[[108 125 124 129]
 [101 126 122 124]
 [114 126 125 132]
 [112 128 125 130]
 [115 129 125 130]]
->
[[101 126 122]
 [114 126 125]]

[[131 141 121 127]
 [136 138 121 133]
 [107 131 150 111]
 [140 131 126 147]
 [138 127 125 146]]
->
[[136 138 121]
 [107 131 150]]

[[133 111 149 156 102]
 [146 109 140 105 137]
 [102 152 122 134 114]
 [133 111 132 112 130]
 [126 107 116 134 152]]
->
[[146 109 140]
 [102 152 122]]

[[133 125 142 131 118]
 [101 111 105 107 130]
 [111 111 110 112 126]]
->
[[101 111 105]
 [111 111 110]]

[[145 127 154]
 [136 123 110]
 [135 117 141]]
->
[[136 123 110]
 [135 117 141]]

[[127 121 151]
 [124 118 156]
 [130 105 153]
 [116 113 143]]
->
[[124 118 156]
 [130 105 153]]

[[128 128 127 132]
 [127 131 156 129]
 [128 127 128 151]
 [127 128 129 129]
 [128 127 127 128]]
->
[[127 131 156]
 [128 127 128]]

[[130 132 113]
 [146 100 125]
 [136 124 116]
 [138 136 112]
 [143 123 120]]
->
[[146 100 125]
 [136 124 116]]

[[128 128 152 152]
 [128 128 140 152]
 [128 152 152 152]
 [128 128 127 152]
 [128 128 152 152]]
->
[[128 128 140]
 [128 152 152]]
---
[[111 104]
 [122 143]
 [116 140]
 [129 125]
 [140 123]
 [132 136]
 [119 136]]
->
[[111 104]
 [116 140]
 [119 136]
 [122 143]
 [129 125]
 [132 136]
 [140 123]]

[[116 126 125 122 124 116 129 127 128 145 128 129 124 129 137 114]
 [109 133 122 117 126 100 146 126 125 147 128 145 137 140 137 117]
 [128 126 125 115 120 126 130 129 127 133 127 123 121 131 129 109]]
->
[[109 133 122 117 126 100 146 126 125 147 128 145 137 140 137 117]
 [116 126 125 122 124 116 129 127 128 145 128 129 124 129 137 114]
 [128 126 125 115 120 126 130 129 127 133 127 123 121 131 129 109]]

[[148 145 143 135 135 134 132]
 [138 139 135 129 127 126 122]
 [151 148 144 136 135 130 125]
 [131 132 133 131 129 131 127]]
->
[[131 132 133 131 129 131 127]
 [138 139 135 129 127 126 122]
 [148 145 143 135 135 134 132]
 [151 148 144 136 135 130 125]]

[[115 135 107 139]
 [119 145 132 129]
 [127 145 133 123]
 [140 130 135 129]
 [136 120 118 142]
 [145 129 150 117]
 [126 119 115 153]]
->
[[115 135 107 139]
 [119 145 132 129]
 [126 119 115 153]
 [127 145 133 123]
 [136 120 118 142]
 [140 130 135 129]
 [145 129 150 117]]

[[149 118 141 106 106 139]
 [146 101 111 113 123 157]
 [142 132 153 132 138 128]]
->
[[142 132 153 132 138 128]
 [146 101 111 113 123 157]
 [149 118 141 106 106 139]]

[[126 119 126 126 131 127 125 155 112 128 129 134 129 134]
 [127 117 125 128 128 125 124 151 109 127 129 132 130 137]
 [122 120 127 126 130 128 125 155 106 128 128 136 131 135]
 [123 127 125 118 123 134 130 129 121 129 128 134 124 132]
 [124 127 124 118 123 133 130 131 120 129 126 132 124 132]
 [121 121 126 126 130 127 126 154 105 128 129 136 131 136]]
->
[[121 121 126 126 130 127 126 154 105 128 129 136 131 136]
 [122 120 127 126 130 128 125 155 106 128 128 136 131 135]
 [123 127 125 118 123 134 130 129 121 129 128 134 124 132]
 [124 127 124 118 123 133 130 131 120 129 126 132 124 132]
 [126 119 126 126 131 127 125 155 112 128 129 134 129 134]
 [127 117 125 128 128 125 124 151 109 127 129 132 130 137]]

[[138 106]
 [110 128]
 [124 138]
 [125 128]
 [120 119]]
->
[[110 128]
 [120 119]
 [124 138]
 [125 128]
 [138 106]]
---
[[131 138 131 137 153 140 137 136]
 [132 139 130 139 144 138 143 138]
 [131 132 133 139 145 147 140 134]]
->
[[132 139 130 139 144 138 143 138]
 [131 138 131 137 153 140 137 136]
 [131 132 133 139 145 147 140 134]]

[[115 153 150]
 [121 149 146]
 [126 146 138]
 [126 151 130]
 [129 141 131]
 [125 136 127]
 [123 123 122]
 [125 120 115]
 [122 114 112]]
->
[[115 153 150]
 [126 151 130]
 [121 149 146]
 [126 146 138]
 [129 141 131]
 [125 136 127]
 [123 123 122]
 [125 120 115]
 [122 114 112]]

[[115 117 131 111 116 121 125 140 115 110 118]
 [127 114 132 142 113 113 125 146 136 117 147]
 [142 149 145 115 123 133 137 146 114 130 149]
 [125 142 129 125 128 109 107 111 117 126 129]]
->
[[142 149 145 115 123 133 137 146 114 130 149]
 [125 142 129 125 128 109 107 111 117 126 129]
 [115 117 131 111 116 121 125 140 115 110 118]
 [127 114 132 142 113 113 125 146 136 117 147]]

[[158 116]
 [152 156]
 [130 133]
 [150 113]
 [113 146]]
->
[[152 156]
 [113 146]
 [130 133]
 [158 116]
 [150 113]]

[[128 111 140 136 110 111 141 155 144 148]
 [128 136 135 137 145 129 120 133 123 124]]
->
[[128 136 135 137 145 129 120 133 123 124]
 [128 111 140 136 110 111 141 155 144 148]]

[[123 135 125 118 135 129 119 128 139 142 133 127 123 130 116]
 [140 141 111 133 118 112 112 112 118 122 113 117 138 111 118]
 [133 139 112 128 124 114 115 118 123 127 117 116 131 117 118]
 [113 107 144 111 112 143 114 114 130 126 140 146 125 124 112]]
->
[[140 141 111 133 118 112 112 112 118 122 113 117 138 111 118]
 [133 139 112 128 124 114 115 118 123 127 117 116 131 117 118]
 [123 135 125 118 135 129 119 128 139 142 133 127 123 130 116]
 [113 107 144 111 112 143 114 114 130 126 140 146 125 124 112]]

[[141 127 125 131 110]
 [130 133 119 136 133]
 [127 136 123 134 128]
 [146 126 130 131 105]
 [131 128 127 130 125]
 [131 120 124 132 124]]
->
[[127 136 123 134 128]
 [130 133 119 136 133]
 [131 128 127 130 125]
 [141 127 125 131 110]
 [146 126 130 131 105]
 [131 120 124 132 124]]

[[122 126 150 130 144 143 122 125 130]
 [134 130 148 128 127 153 131 130 128]
 [128 127 140 139 123 136 133 131 121]
 [133 131 146 131 133 151 126 124 131]]
->
[[133 131 146 131 133 151 126 124 131]
 [134 130 148 128 127 153 131 130 128]
 [128 127 140 139 123 136 133 131 121]
 [122 126 150 130 144 143 122 125 130]]
---
[[111 128 125 131 142 108 135 127 135 143 128 132 112 134 128]
 [106 133 132 131 140 111 145 118 129 131 122 128 114 133 123]
 [105 132 132 119 124 121 146 134 152 131 140 129 137 126 136]]
->
[[128 111 128 125 131 142 108 135 127 135 143 128 132 112 134]
 [123 106 133 132 131 140 111 145 118 129 131 122 128 114 133]
 [136 105 132 132 119 124 121 146 134 152 131 140 129 137 126]]

[[119 106 129 135 115 137]
 [120 118 142 133 123 131]
 [145 126 127 135 124 138]
 [137 140 112 132 122 146]
 [120 143 125 130 129 151]
 [119 134 128 132 138 139]
 [114 127 129 128 118 127]
 [130 132 124 136 136 135]
 [123 109 145 133 136 128]]
->
[[137 119 106 129 135 115]
 [131 120 118 142 133 123]
 [138 145 126 127 135 124]
 [146 137 140 112 132 122]
 [151 120 143 125 130 129]
 [139 119 134 128 132 138]
 [127 114 127 129 128 118]
 [135 130 132 124 136 136]
 [128 123 109 145 133 136]]

[[139 129 125 133 127]
 [138 134 130 133 128]
 [151 129 131 137 127]
 [152 127 133 137 127]
 [118 129 122 128 128]
 [126 100 143 124 138]
 [150 133 127 135 125]
 [123 135 124 130 126]]
->
[[127 139 129 125 133]
 [128 138 134 130 133]
 [127 151 129 131 137]
 [127 152 127 133 137]
 [128 118 129 122 128]
 [138 126 100 143 124]
 [125 150 133 127 135]
 [126 123 135 124 130]]

[[129 151]
 [128 152]
 [128 151]
 [131 148]]
->
[[151 129]
 [152 128]
 [151 128]
 [148 131]]

[[143 123 116 114 138 127 141 125 123 133 132 135 145 146 114]
 [105 121 141 142 108 118 130 136 125 114 124 125 101 116 129]
 [112 120 140 136 109 113 140 132 121 113 137 134 101 123 119]]
->
[[114 143 123 116 114 138 127 141 125 123 133 132 135 145 146]
 [129 105 121 141 142 108 118 130 136 125 114 124 125 101 116]
 [119 112 120 140 136 109 113 140 132 121 113 137 134 101 123]]

[[115 116 141 127 107 152 116 122 125 109 124]
 [126 105 128 122 120 144 109 116 145 120 123]
 [152 118 137 124 107 135 110 118 126 132 118]]
->
[[124 115 116 141 127 107 152 116 122 125 109]
 [123 126 105 128 122 120 144 109 116 145 120]
 [118 152 118 137 124 107 135 110 118 126 132]]
